Each row comes from the steps of one walk. Every step used is in the known rows, and no mark comes twice. Write the walk behind each row, first mark first.
Each row is shifted at random along 4 fixed directions that mean nothing.
Known rows
sazaz ginot rimiro gomuz: [ 238  140  -51 -224   59 -115   65 -281  266   44  274  -34  279   57
  200 -127  161   91  187  503 -224  126  260 -463 -136  161   99  435
 -113  116  -69  258 -566   62  557  116  343  318 -127 -332  310  250
  110  -17  255 -133   99  464  -43  -37   93   45  -12  -45]
ginot rimiro nazap kesum gugav midoteb daza: [ -12  -21  319  132    2 -148 -216  392 -539 -121    6  223  152  123
  114  116  -43    9  -65  -33  169 -245   72   93   58  100  -12  -32
   33  116  -64   -2   76  -49  148 -234 -150 -111  -82 -100 -207  216
  162  115   90  103  -33   97   83  -83   99   52  -29    5]
daza midoteb ginot rimiro gomuz fene sazaz nazap: [  26  -56   77   95  180  -87    3  140 -184   37   73  162   20  329
   41  -34  -65   22  -51  -31   15 -114  104  -49   22   39 -102 -126
  -14  146  -42  121 -202  -44   78   41   60  167  -60   35  -42  159
   95   85  134   69   21   82   66  117   83  170   63  -72]
gomuz daza midoteb ginot rimiro nazap: [-154   -5 -329 -226   25  -53  156 -291  316  152   79   44 -139  -12
   70  -94  -93   59  103 -382  -25 -159 -123  243   68   82 -252 -244
  126   71   11   -8  -39   57 -154  144  275  226   57  187  -53 -183
 -262  115   18 -132   -2 -122  -39  206  -42  104  140  239]
gugav nazap ginot kesum: [ 100  -18   74    9  -55  -56   35  219   -1   56  131  -18  122  105
  160  -66  -47   84  -30  148   38 -106   -1  -22  -84   75   25  102
  139  293   -5  105 -198  -89  149   51  -20   36  -85  -83   19  121
  -37   -5  -38   -5  126    9  -36   40  -22   62   18  -86]
midoteb daza gomuz fene sazaz rimiro: [-116 -123   24  123  177 -105 -150  155 -311  -19  -67  244  -55  221
   45  161   49  -64  -94 -331  179 -121   31   83  223   25   47 -295
  276   89   -1   48  126  -12  -91   25   85  133  -36  108 -191  110
   60  114   18    3 -101  -72  140   57  -92   43   88  -11]
gomuz fene sazaz ginot nazap daza midoteb: [ -20   63   96 -123    0  -49   60   38  -65   35  106   36   45  170
  -75 -108 -104    4   88 -150  -11 -113  -11  197  -18    3 -112  -76
   40   53   -8  116 -109 -139   18   19  -42  154  124  112  -19   36
 -105   29  -41   94   93  -66 -102  153   50   58   64   93]
gomuz fene rimiro ginot nazap gugav midoteb daza: [  -8  164  130  -65    1  -93  -72   89 -220   35  129  121  145   55
  121  -54  -67 -124   79 -164  121 -181    9  133   39  127  -14  -91
   84  146  -42   38   20 -108    2 -134  -14   57   13  -84  -87  112
  -65   38   60    4   62   52  -88   34  109  -28   80  237]
gomuz midoteb ginot nazap gugav kesum: [  78   29   93   42 -108 -118   68  205 -193  -14   48   -1   48  129
  -19   16 -112   73  -89   17   61 -205 -109  103  -51  -56 -118  -18
  -49  127   88   36  -90  -68  -35 -113 -130  -78  -48    9  -69    1
   39    2  -42   26   63  -56  -84   22   73   67   76   17]
daza midoteb nazap gugav gomuz fene: [ 113   81   72  -70   63  -55   64  -84 -143  -70  139   43  133  181
  -38    1   76   87   -2   49  -84   27  100 -122   43  -22  -38   98
 -122   41   16  254 -279  -70  125  -26   60   50 -138  -87   66   68
  162  -50   50  -16  -31  158 -126   15  204   55   60   85]
ginot kesum midoteb daza gomuz fene sazaz nazap: [  10  173  -86   54   85  -26 -206 -271 -179  172  165  118   69 -113
   15  -99    7 -195   66 -445   61   32  -75   22   63    8 -147 -177
 -186 -373 -137  -35   21  -61 -184   35    4  125  139   -8   87  -36
 -152 -136   77  -28  -45   98  -88  241  197 -120   87  416]
fene rimiro sazaz midoteb ginot kesum daza: [ -86  -90   -8    9    4  -80 -223  111 -191   75  -13  192   17   -3
  215   36  -53  -54   44 -280  179 -183   25  282   46  161  -53 -227
  285  141 -118  -84   83  -26  114   49   -4  146   37   32  -58   90
 -172   77  -11   41   81   43   72   84 -233  -38   22   39]
daza gomuz fene rimiro sazaz midoteb nazap ginot: [   8  124   -6    7   58  -52   46  -19  -36  143   80  122    5   36
  144 -153 -124 -112   -2 -312   38 -111  -40  187   94   82  -58 -251
  -93  -36  -33  -64   23   22  -43   76    6  220   20   82   16   11
 -115   30  -22   33   99   94  -62  286   -7  -12  134  224]
daza midoteb ginot nazap gugav kesum: [ 138  170   66   -4 -105 -118  -44   20 -203  143  156   43  168  -36
  139  -92 -106  -55  -54 -149  138 -128 -122   85  -15   66  -65  -28
 -127  -57  -18  -62  -73  -46  -77  -73 -122  -77   -1  -91   41   -6
  -95 -119  -30  -18  108   66 -221  165   97 -118  105  238]
ginot kesum daza gomuz: [  58   83  195   59   57  -54 -310 -100 -484   -7   48  170  199 -187
   30   33  110  -86  -32 -146   30  -80  -14  -70   -2   26  -70  -33
 -285 -401 -210 -100   28   21  183 -138 -174  -32   52 -143  -24   84
   93  -81   82   65  -63  328   15   77  133  -52 -111  133]
gugav kesum daza midoteb nazap ginot: [  74  141  332  127  -83  -51  -11  376 -454  -64  -19   72  134   32
 -148  -89 -175  -66  -95  -22   51 -314 -145   75 -105  -48 -145   -9
 -310  -75   -3  -87  113  -58  127 -299 -342  -41  116   14 -154  113
  159   76   42  189    3  109   50   72  233   98   14   15]
gomuz midoteb nazap daza: [ -19  231   54  -83  -63  -14   33 -103   -8  -37  108   -9  127 -145
 -173  -88  -19  -77  143 -100 -117 -111 -101   20  -50  -96 -105  123
 -243 -218   20  -22   43  -30   -8 -135 -121   99  138  -15   47    5
  -23  -22   83   13  -40   47  -37   52  265  -13   60  299]
gomuz fene rimiro nazap gugav kesum midoteb daza: [   3   39 -117 -138  -59  -87   23  -96   40  -14   93   50   48   46
  -78   19   33   68  180 -109  -52  -63   70   30   26   16  -98  131
  129  109   11  238  -99  -81  144  -25  138  160   25   -9   52   20
  -21   73   68  -89  -65   45  -50  -66  112   34  135  157]
kesum gugav nazap ginot rimiro gomuz: [  13  170  -57   -4  -25 -139  -40  -82 -155   -1  165  -93   67 -167
  -28   31 -146   19  -32 -239   -5 -214 -163   -8   16  -67 -296  -85
 -289 -260  -24 -127   41   97  -63  -95   41   31   75   30 -112 -135
  -87   28   26   -8  -86   77   22  155  215   50   71  190]
sazaz nazap kesum gugav midoteb ginot: [ -30  233 -238 -173 -307 -191  291 -256  228   64   94 -210  -97   14
 -205 -161 -287   80   24 -274  -35 -182 -259  273  -88  -26 -296  -78
 -165 -106  153  176  -39 -109 -318  -48  121   81  187  160   65 -238
 -134    7  -42  -45  -11 -139 -165  166  212   25  237  250]
kesum daza gomuz fene rimiro sazaz ginot nazap: [-134  -44 -152  -11  109  -14  138   27    3   74   81  -50 -137  203
 -134   45 -104  103   23 -204  -72 -173 -130  124  -25 -124 -297 -211
   56   59  -12  142 -147  -33  -41   52  133  242  123  207 -130  -44
 -111  127    6   70  -68  -53   21  124   89  222   92   -4]
daza midoteb ginot kesum nazap gugav gomuz fene rimiro: [ -55   17  -92   18   51 -148  -92  -96 -252   92  115  147  -64  -31
  127  -16 -124  -95 -131 -638  173 -182 -162  229  205   75 -219 -390
   23 -155   14 -102   71   38 -203   41   37   74   -2  161 -174 -156
 -188   45 -112  -61  -53  -54  -56  297   58  -23  194  250]
rimiro ginot kesum midoteb nazap daza gomuz fene: [ 117  -27   81  -64  156  -18 -110 -101 -100   75   94  233  141  139
  215  -85  152   50   91    9  -60   33  227  -76   88  108   47   -9
  -35   67 -162   94 -248    6  352  143   22  149 -199 -119  152  200
   53  -27   77  -12   95  305  -83  121  -36   29   -4   70]
sazaz midoteb daza gomuz fene rimiro nazap ginot: [  72  219 -151 -248  -35  -73  223 -308  305  123  226  -31   81    7
    7 -234  -53  -22  180  -99 -158  -31   22   -9  -51  103  -83   76
  -89    5   -5  225 -219  -20  112   88  220  361   84  -26  160    7
 -112   40   87 -102   75  185 -119  168  144   20  157  235]
gugav midoteb ginot rimiro gomuz: [  50   79  152  -21   74 -140 -123   23 -302  -30   45  129  155  -17
  190  -22   12  -36  -46   20   34 -146   23  -70   28  119  -49  -24
 -188  -73  -37 -129 -105  102  239 -111   18   52  -90 -106  -72  108
   98   77  108   17   23  269   67   99   41   84  -36   21]
gomuz daza midoteb nazap: [  -1   92  -61 -110   55   31   83 -198  180   88   73  103   83   39
   15 -146   79   44  167   57 -155   21  121  -51  -16   72   -7  102
  -62   88  -87  160 -153  -78  120   38  117  160  -21  -96  157   79
   17   -6  166  -41   29  131  -56   10   92   48   19  193]
rimiro sazaz midoteb nazap gugav kesum daza: [  21  104 -193 -156 -206  -72  159 -133  133  -89  105 -159   80   26
 -322   77  -44  177  187  -28 -186 -109  -54   94 -113 -141 -203  312
   51   -1   41  358 -193 -129   98  -68  110  183  189   29  135  -39
  -31   30   28   10 -117   45  -68 -114  188   30  138  114]
nazap daza gomuz midoteb: [   9  -83  263    0   95  -69  -86   17 -296 -141 -102  216   58   82
   -4    9   90   41   12   35  -77  -96  157  102   55   13   20  -78
 -148  -74  -62  -22  -34    2  230  -36 -155   25  -95   33  -52   82
  187   48   12  109   64  128   64   32  -96  101 -115  -37]
daza gomuz fene rimiro sazaz: [ -49 -206  172  240  266  -37 -119  362 -461 -118  -82  256  -41  259
    7  253   46   -6 -128 -120    2 -144   91   36  120 -100  -65 -230
   17   73  -76   -4  -29  123  173  -74 -128  115  -67  115 -245  159
  193  169   28  149 -119  172  129   15  -40  185   -1 -220]
rimiro nazap kesum gugav midoteb daza gomuz fene sazaz: [  51   43  -95  -52   29  -93  -74 -234  -22   80  139  106   55   84
   73   40  -20   -5   87 -311   20   24  193  148  115   96  -83 -176
   89  -31 -153  186 -120  -82  -49  121  145  249    7  -25  113   18
 -126  -25   19   12   11  109 -131  112  -19  -62  120  206]
fene rimiro ginot nazap gugav midoteb: [  42   94  291  117   -7 -123   -2  269 -385  -61  112   57  111  114
   82  -55 -188  -49 -102   31   46 -222  -26  121  -23  102  -78  -55
 -127   77  -30    5 -111  -81   63 -193 -134  -50   13  -71 -149  100
   52   73  -19  132   57  105  -53   69  134   79   40   38]
midoteb ginot rimiro gomuz fene sazaz nazap: [  22   16  154  264  227  -58 -219  224 -434   92   74  222   55  145
  158    5  -77 -171 -133 -239  185 -152   -6  -43   96   30  -87 -309
 -109  -55  -98 -179   49   47  -82  -46 -104   53  -38   -6 -127  157
   13   15  124   93    7   95   91  190   91   26   59   74]
gugav gomuz fene sazaz nazap daza midoteb ginot: [ -12  131 -133 -271  -68 -122  166 -261  182  128  113   27   41  137
   -3 -166 -131    9  120 -269   22 -126   23  234   16  141  -91 -125
  109   84   16  182 -157 -135  -80  126  155  288   79  108   96  -44
 -152    5   12   -1  121  -50 -147  217  -26   17  169  182]
daza midoteb nazap kesum gugav gomuz: [ -68 -263  174  194   43 -140  -95  332 -457 -111 -111  176  -46  224
   96  209 -122  210 -244 -175  163 -240   89  271  199   90  -95 -239
  148  145  -52   18   39  -41   35   22 -112 -137 -217  135 -257   21
  136  146 -119  175  -26  -77  121   32 -172  162  -23 -206]
nazap ginot kesum gugav midoteb daza gomuz fene: [  66  -12  102  -72   32 -103 -158   -9 -248   34   37  204   83  167
  189    9   63   49    7 -179  128  -49  150  104  134  105   37 -198
   94  120  -86   93  -14  -80   89   50   23   13 -174  -54    6   94
   30  -37   -7  -18   91  102  -87   80  -66  -38    7   90]
kesum daza midoteb ginot rimiro nazap: [ -71   66 -183 -161   12  -63   93 -212  117  109  124   23  -27  -41
   17 -112 -119   29   70 -236  -30 -156 -103   91  -40   81 -272 -106
  -88  -65  -36   -6 -108   49   -5   22  184  186   97   67  -25  -91
 -138   86   97  -72  -40   46  -32  176  142   97  101  201]
nazap daza midoteb ginot kesum gugav gomuz fene: [  95  206  141  -26  -47 -125 -180  -48 -482  -56  136   69  166  -41
  -55   13  -22  -76  -73 -303   99 -123 -128   23   38  -61 -184 -123
 -337 -310  -10  -42   20    0  -34 -196 -180  -80   20  -41  -73  -20
   58 -103   24   18  -51  164 -127  140  269  -75   50  239]
fene sazaz nazap kesum daza: [  35  -37  -41    3  -48  -45   39    8  100  -42  105  -47   96   99
 -134   55   14  120  155  107 -119  -58  126  -23  -89  -22  -68  243
  211  138  -73  334 -208 -130  211   59   95  260   87  -37  134  154
  -16   52   57   63  -60   79   51 -102   42   54   61  -61]
gomuz midoteb nazap kesum gugav: [  42 -201  139  243   46 -100 -151  282 -188   24  -29  213  -33  190
  280   88  -80  134  -94   26  135  -82  252  129  121  115   19 -219
  100  283 -129  -34   43  -13   74  113  -78  -83 -282  -58    6  143
   55   26   -2   67  113   12   35   -3 -197    0    3  -73]
sazaz nazap ginot rimiro fene: [  61  284 -130 -139   14  -27   -5 -184   24  141  227  -96  125 -168
  -46 -155  -41 -133   57 -373   29  -11 -294  -86    6 -111 -209   46
 -282 -304   73  -94  -49   96  -70   -8   69  108  153   62   65 -120
 -203  -74   -5 -136  -62   83 -148  309  356  -90  195  374]
rimiro gomuz midoteb daza: [ -30  126  -95 -230   -6  -19  -32 -326  134   -4    4   47   77 -143
  -22  -50  130  -34  256  -48 -117   20   90   31  -20   20  -34   53
  -68  -62  -38   22    6  -10  107   -2  101  151   10  -41  108  -33
  -34   -1  126  -93   40  100    1  -28  -20  -17  -50  245]
kesum nazap daza midoteb ginot: [ -24   66  -90 -234  -92  -93  172 -171  252  150   52   53  -16   95
   85 -204 -147   75  140 -120   -8 -123   91  232  -28  171  -56 -111
   67  148  -28   91 -105  -93   13  130  119  192   26   56  114  -29
 -139   31   27    1  166  -28 -119  173  -86   13  110  125]
sazaz ginot kesum midoteb daza gomuz fene: [   3 -186   99  -38  144  -57 -162   63 -220   41  -80  281  -24  273
  208    9  142   78    7 -101  115  -18  185   89  156  104   78 -233
  219  229  -71   83  -55  -53  214  138   37   42 -224   39  -18  149
   78   38   -6   -2  113   48   14   62 -214   65  -31  -68]

Which walk is each row?
[ 143   -5  138   60  -25 -147 -186   65 -288  -10   94  100  108  185
  212  -12  -68   47  -30    8   86  -10  200   76   38  167   -6  -93
    3  121 -114   85 -185  -87  175   16   24   15 -107 -134   78  134
    7  -19    8   69  137  180  -60   53  -87  -51   13  -11]
rimiro gomuz fene sazaz ginot kesum gugav midoteb
[  83   99  -55   22   69  -98  -34  -97 -128   74   84  141   99   41
   40  -87  -41 -105   24 -233  -13 -130  -12   16   71   82  -77  -67
 -116 -130  -81   14 -135   65  146   27   40  260   61    9   41  100
  -18   68   83    9  -23  239  -19  197   44   10  150  159]
gugav kesum midoteb nazap daza gomuz fene sazaz rimiro ginot
[  53    3  141    1   41  -43 -302   -6 -341   88   27  221   92   -5
  163  -95  -17 -146   36 -309  176  -50   47  209   44  142  -47 -249
   34  -68 -165 -112   52  -67  106   21 -117   60   67    5   20   79
 -134  -55  -29   66  128   91  -62  182 -122 -134  -11  158]
gomuz fene sazaz ginot kesum daza midoteb
[ 141   84  247  214    0  -83 -222  317 -526   30   52  170  202   48
   96   30  -78 -125 -148 -236  213 -127  -61   85  105    8    7  -30
 -107  -77  -35 -123   50  -18    0 -143 -294 -135  -25  -60  -28  128
   14  -48  -37  100   54  101  -80  122   96 -129  123  141]
rimiro fene sazaz midoteb nazap gugav kesum
[ -15  -14  -89  -87   89  -84  -34 -105 -139   -8   44   65   19   62
  -16   22   60   94   32 -326  -20 -138  -87   74  112  -96 -248 -108
  -18  -47   27   42  -82   71   80   18   87  112  -61  149  -50  -46
  -64   78  -18  -46  -88   44   -1  157   78  109   98  133]
gugav nazap kesum daza midoteb ginot rimiro gomuz fene
[  17  122   94   23  -32 -165   29  172 -278 -128  212    7  153  160
 -190  115  -84   52  -11  -43  -58 -257  -64  -85  -59  -89 -191  105
 -110  -13   13  219 -171  -29  102 -190  -46  168   96  -59 -110  155
  125   92  141   49 -135  158   33   -1  320  123  135   20]
midoteb ginot kesum gugav gomuz fene sazaz rimiro nazap daza
[-250 -299  -30  -66   47 -127   30  122 -112   -4 -158  213 -221  179
   35  103 -109  185  -41 -368   78 -314   30  437  178  118 -164 -372
  367  223  -44   58  130  -73   42  138   69  127  -51  315 -292  -82
  -40  281 -131   67    4 -193  172  111 -279  288   16 -144]
fene rimiro nazap ginot kesum midoteb daza gomuz
[  14  106  -89  -72  -19  -82   17 -166  -19   62  152   19    7   53
 -108    5  -80  -37   41 -313  -20  -86   -3   91    3  -52 -193 -181
  -46 -154  -55  130  -93  -84 -115   38   46  264  138   49   25  -36
 -111  -17   23   33  -35   39  -85  155  147   25  135  155]
midoteb ginot kesum nazap daza gomuz fene sazaz
[ -75 -151  170    3  102 -128  -61  111 -317  -99  -65  236   21  132
    8  104   71  138  -25  -30  -32 -187  107   69   80   49  -85  -41
    1   -1  -79  116  -80   -9  282  -39  -12   69  -94   51 -161  113
  217  171   54   76  -79  139  120    2   11  242  -64  -96]
ginot rimiro nazap kesum midoteb daza gomuz
[  10  -36  338  185  229  -38 -315  245 -573   22   17  384  148   90
  221  -23   13 -177  -41 -308  161 -119  104  142  182  127   53 -242
  -42  -72 -176 -210   94   57  120  -56 -249   11  -35   -7 -113  211
    2   28   20  129   60  166   14  222  -79  -89    7  145]
gomuz fene sazaz rimiro nazap daza midoteb
[  50   40  -50   57   87  -22  -36 -105  -91   38  165   28   78  134
 -140   -1   28   15   44  -89  -88   -2   29 -130  -46  -70 -143   53
  -62 -108  -96  247 -217 -108   27   32   68  190   90  -34   87   92
   21  -42  122   26  -92  131    0   52  236   57   61   74]
ginot kesum daza gomuz fene sazaz nazap
[  65  -76   69   28  107 -109 -176  115 -210   62   86  233  115  122
  259   19   44  -77  -45 -159  110 -124   35   47   94  134   56 -135
  188  126 -103  -16 -117   48  194  115  -27  157  -90  -38  -45  201
  -42   45   -7  -26   81  167    8  153 -161   -5   37  -28]
nazap daza gomuz fene sazaz rimiro ginot kesum
[  89   92   62  -15  -52  -95   28  -74 -226 -114   90    8   85  137
 -241   -3  -42   33   25 -113 -121  -47   21   83  -29  -81 -165   86
 -170 -179   -6  272 -197 -108   78 -101  -29  127  139   22   65   32
   74   16   24   96  -42  150  -58   25  195   33   88   90]
rimiro nazap gugav kesum daza gomuz fene sazaz midoteb
[  45 -164  222  201  173  -83 -174  290 -393  -44   37  212   72  350
   79  191  -47   91  -84  -55  121 -123  338   44  135   56   21 -222
  179  222 -188  148  -74 -118   81   34  -54   82 -125  -41  -88  221
  101   44   52  203   33   45   47  -28  -74   81   24 -171]
kesum gugav nazap daza gomuz fene sazaz
[  31  -92  154  201    9  -78 -165  287 -402   24  -31  129  -22   89
  150   45 -126   16  -62 -122  140 -144    6  257   65   32 -100 -219
  -11   47  -76 -141    0  -20   78  -24 -174  -71  -24   69  -77   22
  -44   14 -116  151   95   14  -42  126 -168   -3   32   29]
rimiro sazaz ginot nazap gugav kesum midoteb
[  41    8  125  145   35  -87 -292   79 -448  -37   18  187  156 -128
   57  102    0  -57   12 -250   93 -221   29   82   98   32 -112  -59
  -39 -122 -142 -150  131   34  164 -134 -155   14   -3  -56  -63   79
  -22   43   44   70  -46  170   90   18    5  -63   36  159]
fene rimiro gomuz midoteb nazap gugav kesum daza
[ 102  -12  213  114  235  -78 -206   77 -350   34  139  288  196  106
  231  -15  188  -56    7   54    3   19  228 -246   93  120   75   46
  -56   15 -144  113 -219   19  394   -9   21  170 -172 -206   25  301
  154   34  148   -8  -24  377   14   36  121   58   -3   32]
ginot nazap kesum midoteb daza gomuz fene rimiro
[-100 -174 -271 -220   -2  -96   23 -285  179   72  -50  110 -148  188
  102   82   63  212   84 -466   73    2  113  358  284   63  -41 -277
  448  190    5  221   16  -79 -133  300  279  114 -172  221   38 -140
 -182   42 -170 -104   18 -197  -98  108 -268   -6  122  121]
nazap kesum gugav midoteb daza gomuz fene
